Below is a small trained network, with its code and all its weights. Each question gives an input and a target symbol and asks what happens when units are switched off, that is, made to give their printed mean instead of their output.

import numpy as np


def w(rows, s, z=0):
    codes = np.array(rows[::2]) - 128.0
    scale = np.full(codes.shape[1], s)
    scale[-1] = z or s
    return codes * scale


def norm(h):
    return h / np.sqrt((h * h).mean(-1, keepdims=True) + 1e-5)


def f(y):
    return np.maximum(y, 0)


def softmax(a):
    e = np.exp(a - a.max(-1, keepdims=True))
    return e / e.sum(-1, keepdims=True)


def log_softmax(a):
    a = a - a.max(-1, keepdims=True)
    return a - np.log(np.exp(a).sum(-1, keepdims=True))


def net(x, mask):
    ids = ['ΠΦΩαθσ'.index(c) for c in x.split()]
    T = len(ids)
    res = E[ids] + P[:T]
    q, k, v = (norm(res) @ M[0].T for M in (Q, K, V))
    z = softmax(np.where(np.tri(T) > 0, q @ k.T / 2**0.5, -1e9)) @ v
    res = res + np.where(mask[0], z, O[0][:, -1]) @ O[0][:, :-1]
    y = f(norm(res) @ A[0][:, :-1].T + A[0][:, -1])
    res = res + np.where(mask[1:9], y, B[0][:, -1]) @ B[0][:, :-1]
    return log_softmax(norm(res)[-1] @ U[:, :-1].T + U[:, -1])


Q, K, V, O, A, B = {}, {}, {}, {}, {}, {}
E = w([
[69,3,74,168,172],'Π',
[219,38,153,172,168],'Φ',
[16,33,162,190,114],'Ω',
[89,20,36,195,43],'α',
[155,91,237,169,152],'θ',
[177,42,182,185,116],'σ',
],0.0075)
P = w([
[165,132,138,209,132],'0',
[102,139,99,255,176],'1',
[149,99,158,168,126],'2',
[108,113,106,197,174],'3',
[141,81,172,124,115],'4',
[89,116,112,168,175],'5',
[125,74,172,82,110],'6',
[66,115,116,139,187],'7',
[92,76,171,43,112],'8',
[88,68,88,157,188],'9',
],0.0094)
Q[0] = w([
[183,247,83,40,82],'head 0',
[56,177,37,222,222],'head 0',
],0.013)
K[0] = w([
[176,161,138,250,145],'head 0',
[194,141,165,99,127],'head 0',
],0.021)
V[0] = w([
[215,121,108,67,245],'head 0',
[153,99,27,127,60],'head 0',
],0.012)
O[0] = w([
[64,104,157,204,24,3],'head 0',
[168,3,44,45,35,182],'head 0',
],0.016,0.0054)
A[0] = w([
[200,154,133,102,189,83],'neuron 0',
[139,143,55,176,170,120],'neuron 1',
[112,16,134,141,196,203],'neuron 2',
[114,204,113,133,154,4],'neuron 3',
[148,6,86,93,133,192],'neuron 4',
[91,162,157,215,189,12],'neuron 5',
[118,128,159,227,8,124],'neuron 6',
[172,187,63,22,70,154],'neuron 7',
],0.011,0.0029)
B[0] = w([
[55,88,141,130,131,174],'neuron 0',
[135,102,239,128,130,154],'neuron 1',
[122,114,176,114,115,231],'neuron 2',
[152,137,145,47,106,138],'neuron 3',
[100,200,154,93,66,247],'neuron 4',
[204,107,74,156,72,180],'neuron 5',
[22,132,90,111,172,171],'neuron 6',
[183,175,4,172,171,174],'neuron 7',
],0.014,0.013)
U = w([
[84,146,184,97,53,1],'Π',
[41,78,74,175,124,201],'Φ',
[90,100,147,101,223,26],'Ω',
[151,85,40,103,111,233],'α',
[143,227,113,191,137,197],'θ',
[165,13,144,175,88,40],'σ',
],0.011,0.0022)

Each question gives the input, a string of symbols that net reads in full, and the target symbol t.
The units are the heads (2 rows each of Q, K, V and O) and the neurons (one row each of A and B). Each row of codes is followed by its name. A weight is (code - 128) times the scale printed after its matrix; where a second scale follows, it is the last column's (O, A, B and U).
mask holds one flag per unit, heads first, then neurons. A switched-off unit (its flag False) gives its mean, the last column of its rows in O or B, instead of its output. The means were averaged over made-up inputs and are rounded, as every weight is.
A unit's drop is (log p(t) with every unit on - log p(t) with that unit switched off) / (log p(t) with every unit on - log p(t) with every unit switched off).
The circuit of an input: a set's keep is (log p(t) with only the set's units on - log p(t) with every unit switched off) / (log p(t) with every unit on - log p(t) with every unit switched off). Starting from all 9 units, units are removed one at a time, each time the one whose removal leaves the highest keep (on an exact tie, the one counted first), for as long as the keep stays at least 0.8.
units of the circuit, in order: the units of the circuit, biggest drop first
k most important neurons: the k neurons with the biggest drops, biggest first
drop when u is switched off: that unit's drop, to one decimal
input σ Π σ Φ σ Φ σ Ω σ, target Ω: 2 most important neurons : (neuron 4; neuron 0)
input σ Π σ Φ Ω θ σ Ω, target σ: 2 most important neurons : (neuron 4; neuron 5)
input α Φ σ Φ Π θ θ Ω θ, target Ω: units of the circuit, in order : (head 0; neuron 4)
input Φ Φ Π θ Φ α σ θ σ, target α: units of the circuit, in order : (head 0)
input α α Φ Π σ α, target σ: 3 most important neurons : (neuron 4; neuron 5; neuron 1)
input θ α θ Ω θ θ σ Φ σ Φ, target σ: 2 most important neurons : (neuron 5; neuron 4)
input σ Φ Φ, target Φ: 2 most important neurons : (neuron 6; neuron 4)
input α Ω Π Π θ Φ σ σ Π α, target Π: drop when neuron 4 is switched off : 0.1
input σ σ θ Π α Φ Ω α, target Ω: drop when head 0 is switched off : 1.1
input Π α σ σ α θ Φ α, target Φ: drop when head 0 is switched off : 3.1
input Φ σ α Φ σ Ω α Φ Π Ω, target Π: drop when neuron 4 is switched off : 0.1
input Π θ θ σ Φ Π α σ θ, target α: 2 most important neurons : (neuron 7; neuron 1)
